Below are the code and all the weights of a small trained network. Each question names an input and a class and asks about switching units off, where a switched-off unit gives its printed mean instead of its output.

import numpy as np


def w(rows, s, z=0):
    codes = np.array(rows[::2]) - 128.0
    scale = np.full(codes.shape[1], s)
    scale[-1] = z or s
    return codes * scale


def f(y):
    return y / 2 * (1 + np.tanh(0.7978845608 * (y + 0.044715 * y**3)))


def log_softmax(a):
    a = a - a.max(-1, keepdims=True)
    return a - np.log(np.exp(a).sum(-1, keepdims=True))


def net(x, mask):
    res = np.array(x, float).reshape(1, 4) / 4 @ E
    y = f(res @ A[0][:, :-1].T + A[0][:, -1])
    res = res + np.where(mask, y, B[0][:, -1]) @ B[0][:, :-1]
    return log_softmax(res[-1] @ U[:, :-1].T + U[:, -1])


A, B = {}, {}
E = w([
[181,180,47,88,198,85,155,92,100,140],'x0',
[134,122,43,140,91,213,99,84,134,120],'x1',
[131,211,123,175,111,164,174,211,114,115],'x2',
[150,179,180,185,74,110,124,2,100,150],'x3',
],0.0097)
A[0] = w([
[176,175,87,121,187,97,153,106,130,154,28],'neuron 1',
[112,84,188,179,52,156,116,137,157,120,80],'neuron 2',
[166,150,94,124,189,95,151,99,63,148,146],'neuron 3',
[151,160,61,114,119,112,128,107,101,153,2],'neuron 4',
[145,176,161,165,67,83,139,54,82,125,53],'neuron 5',
[85,88,212,187,78,165,98,132,129,118,64],'neuron 6',
[191,195,73,74,154,67,161,70,78,147,57],'neuron 7',
[170,195,194,189,57,114,137,24,101,195,63],'neuron 8',
[115,140,247,120,171,8,157,155,100,160,59],'neuron 9',
[136,49,129,98,124,78,90,66,147,180,52],'neuron 10',
[161,210,144,186,116,172,180,200,76,154,98],'neuron 11',
[128,255,125,186,88,157,211,161,128,115,72],'neuron 12',
[155,140,210,122,135,43,173,155,131,151,50],'neuron 13',
[155,131,65,147,84,229,74,83,122,149,26],'neuron 14',
[87,87,203,147,75,145,101,145,167,121,89],'neuron 15',
[129,62,162,70,153,103,75,51,126,149,59],'neuron 16',
],0.0074,0.0057)
B[0] = w([
[178,100,90,188,130,71,200,154,128,131,170],'neuron 1',
[172,171,113,191,124,90,170,167,101,175,204],'neuron 2',
[177,154,126,154,101,114,108,149,122,167,219],'neuron 3',
[141,125,67,160,122,133,201,149,82,105,133],'neuron 4',
[103,57,118,32,191,142,204,231,218,124,201],'neuron 5',
[205,146,39,197,147,57,158,157,85,210,209],'neuron 6',
[218,127,87,186,126,75,152,144,80,214,227],'neuron 7',
[106,91,145,16,160,121,165,212,211,131,254],'neuron 8',
[110,209,52,105,32,253,185,57,124,45,251],'neuron 9',
[78,27,176,206,202,131,96,86,61,54,203],'neuron 10',
[65,55,193,158,195,94,73,63,102,83,220],'neuron 11',
[78,28,182,169,182,68,71,55,69,74,218],'neuron 12',
[98,182,37,139,91,221,211,66,121,56,192],'neuron 13',
[107,158,48,104,50,237,250,48,120,24,177],'neuron 14',
[219,158,67,183,132,62,170,161,110,192,210],'neuron 15',
[60,71,173,203,176,113,101,104,76,67,216],'neuron 16',
],0.0078,0.0062)
U = w([
[204,165,94,174,128,75,137,141,98,199,101],'0',
[52,90,177,157,179,104,82,61,88,97,98],'1',
[103,193,83,100,69,235,157,70,123,96,114],'2',
[97,94,115,3,183,128,146,245,182,139,105],'3',
[118,224,200,64,92,118,24,86,158,200,250],'4',
],0.012,0.015)

Each question gives the input, the list of numbers given to net, and the class t.
The units are the neurons (one row each of A and B). Each row of codes is followed by its name. A weight is (code - 128) times the scale printed after its matrix; where a second scale follows, it is the last column's (A, B and U).
mask holds one flag per neuron, in row order. A switched-off neuron (its flag False) gives its mean, the last column of its row in B, instead of its output. The means were averaged over made-up inputs and are rounded, as every weight is.
A unit's drop is (log p(t) with every unit on - log p(t) with that unit switched off) / (log p(t) with every unit on - log p(t) with every unit switched off).
The circuit of an input: a set's keep is (log p(t) with only the set's units on - log p(t) with every unit switched off) / (log p(t) with every unit on - log p(t) with every unit switched off). Starting from the 12 units with the biggest drops (on a tie, the unit counted first), units are removed one at a time, each time the one whose removal leaves the highest keep (on an exact tie, the one counted first), for as long as the keep stays at least 0.8.
circuit, biggest first: the units of the circuit, biggest drop first
most important unit: the unit with the biggest drop
top k neurons: the k neurons with the biggest drops, biggest first
drop when u is switched off: that unit's drop, to one decimal
input [-6,-5,6,-6], class 0: circuit, biggest first -> (neuron 15; neuron 8)
input [6,0,-6,-5], class 0: most important unit -> neuron 7
input [4,2,3,8], class 3: top 2 neurons -> (neuron 8; neuron 5)
input [-5,3,6,-5], class 1: circuit, biggest first -> (neuron 11; neuron 12)
input [2,-4,0,-3], class 2: top 3 neurons -> (neuron 8; neuron 5; neuron 9)
input [-6,-8,3,8], class 2: top 2 neurons -> (neuron 9; neuron 13)
input [8,-7,1,-8], class 0: circuit, biggest first -> (neuron 7; neuron 8)
input [7,-8,6,-8], class 2: circuit, biggest first -> (neuron 9; neuron 13)
input [-4,6,0,7], class 3: top 3 neurons -> (neuron 8; neuron 5; neuron 9)
input [-1,5,3,6], class 3: circuit, biggest first -> (neuron 8; neuron 5)
input [0,4,4,-3], class 1: top 2 neurons -> (neuron 9; neuron 8)
input [-5,1,6,3], class 1: top 3 neurons -> (neuron 12; neuron 11; neuron 7)
input [-8,-2,8,-1], class 0: top 3 neurons -> (neuron 6; neuron 15; neuron 2)
input [3,5,7,0], class 1: circuit, biggest first -> (neuron 12)
input [-7,-8,0,3], class 2: top 3 neurons -> (neuron 9; neuron 13; neuron 7)
input [5,-1,8,-7], class 1: top 2 neurons -> (neuron 11; neuron 12)
input [-7,-7,1,4], class 0: top 2 neurons -> (neuron 6; neuron 15)
input [-5,-1,7,-2], class 1: drop when neuron 12 is switched off -> 0.4
input [6,-8,-6,-6], class 2: drop when neuron 9 is switched off -> 0.5
input [-7,3,1,5], class 0: drop when neuron 6 is switched off -> 0.2
input [-6,6,-5,4], class 0: most important unit -> neuron 6
